Below is a small trained network, with its code and all its weights. Each question gives an input and a class and asks what happens when units are switched off, that is, made to give their printed mean instead of their output.

import numpy as np


def w(rows, s, z=0):
    codes = np.array(rows[::2]) - 128.0
    scale = np.full(codes.shape[1], s)
    scale[-1] = z or s
    return codes * scale


def f(y):
    return np.maximum(y, 0)


def log_softmax(a):
    a = a - a.max(-1, keepdims=True)
    return a - np.log(np.exp(a).sum(-1, keepdims=True))


def net(x, mask):
    res = np.array(x, float).reshape(1, 5) / 4 @ E
    y = f(res @ A[0][:, :-1].T + A[0][:, -1])
    res = res + np.where(mask, y, B[0][:, -1]) @ B[0][:, :-1]
    return log_softmax(res[-1] @ U[:, :-1].T + U[:, -1])


A, B = {}, {}
E = w([
[125,87,131,88,67,203,108,129,187,41],'x0',
[248,205,204,176,167,223,81,136,81,128],'x1',
[148,103,23,214,213,65,26,3,185,103],'x2',
[69,218,166,130,93,52,96,55,68,23],'x3',
[101,37,163,143,79,99,47,76,76,202],'x4',
],0.0072)
A[0] = w([
[33,225,183,95,66,88,97,41,144,67,1],'N0',
[141,252,86,131,151,129,223,149,231,104,66],'N1',
[54,129,200,100,56,169,184,202,94,170,45],'N2',
[194,104,213,102,79,203,85,60,183,95,191],'N3',
[114,120,48,174,129,170,124,11,183,143,35],'N4',
[163,2,71,135,127,187,163,190,199,196,65],'N5',
[27,55,62,90,83,74,216,101,174,99,104],'N6',
[79,132,165,124,93,74,94,124,43,48,70],'N7',
],0.0076,0.0041)
B[0] = w([
[59,114,193,73,151,169,79,207,110,135,234],'N0',
[37,119,113,141,46,146,141,80,248,171,237],'N1',
[172,2,107,193,63,121,135,159,99,72,241],'N2',
[135,146,163,158,95,191,173,45,91,171,236],'N3',
[163,72,74,175,126,75,107,182,149,93,203],'N4',
[97,180,146,126,162,151,59,212,122,215,255],'N5',
[154,184,183,202,175,167,213,85,95,148,253],'N6',
[86,118,133,164,140,186,76,148,139,163,209],'N7',
],0.0096,0.0079)
U = w([
[17,128,170,174,8,104,81,66,148,204,254],'0',
[27,204,204,96,181,198,14,255,107,140,36],'1',
[151,238,216,235,193,179,240,67,18,124,163],'2',
[128,52,101,229,38,71,83,178,137,21,142],'3',
[51,166,167,166,66,145,135,37,76,201,180],'4',
[136,178,174,70,88,58,179,77,65,67,82],'5',
],0.0061,0.0049)

Each question gives the input, the list of numbers given to net, and the class t.
The units are the neurons (one row each of A and B). Each row of codes is followed by its name. A weight is (code - 128) times the scale printed after its matrix; where a second scale follows, it is the last column's (A, B and U).
mask holds one flag per neuron, in row order. A switched-off neuron (its flag False) gives its mean, the last column of its row in B, instead of its output. The means were averaged over made-up inputs and are rounded, as every weight is.
A unit's drop is (log p(t) with every unit on - log p(t) with that unit switched off) / (log p(t) with every unit on - log p(t) with every unit switched off).
The circuit of an input: a set's keep is (log p(t) with only the set's units on - log p(t) with every unit switched off) / (log p(t) with every unit on - log p(t) with every unit switched off). Starting from all 8 units, units are removed one at a time, each time the one whose removal leaves the highest keep (on an exact tie, the one counted first), for as long as the keep stays at least 0.8.
circuit, biggest first: the units of the circuit, biggest drop first
top k neurons: the k neurons with the biggest drops, biggest first
drop of u: that unit's drop, to one decimal
input [6,3,0,-8,5], class 1: top 2 neurons => [N5, N1]
input [-3,-6,4,2,0], class 2: circuit, biggest first => [N6]
input [5,8,7,-1,6], class 2: top 3 neurons => [N3, N1, N2]
input [-7,6,-8,-1,-6], class 3: circuit, biggest first => [N2, N6]
input [1,5,-8,5,-2], class 3: top 3 neurons => [N2, N6, N5]
input [3,-6,-7,0,-6], class 3: top 3 neurons => [N2, N3, N1]
input [3,7,2,2,-8], class 0: top 2 neurons => [N1, N6]
input [-1,7,-1,-7,-7], class 0: top 2 neurons => [N1, N0]
input [4,-2,6,0,-3], class 3: top 3 neurons => [N4, N5, N3]
input [4,-4,-5,-2,-2], class 3: top 3 neurons => [N2, N3, N0]
input [-2,3,1,7,-8], class 0: top 2 neurons => [N1, N5]
input [-6,5,-1,-7,-4], class 1: top 4 neurons => [N5, N6, N3, N2]
input [-3,-5,2,-1,0], class 2: circuit, biggest first => [N6, N1]
input [-3,-8,4,8,3], class 1: circuit, biggest first => [N0]
input [7,-2,5,0,6], class 4: circuit, biggest first => [N3, N1]
input [5,5,5,6,2], class 1: top 3 neurons => [N0, N6, N1]
input [-3,-7,5,2,5], class 2: drop of N6 => 0.9
input [5,8,-8,7,-8], class 0: drop of N2 => 0.1
input [-5,-8,-5,0,1], class 2: drop of N6 => 0.9
input [-8,3,1,5,-6], class 4: circuit, biggest first => [N1]
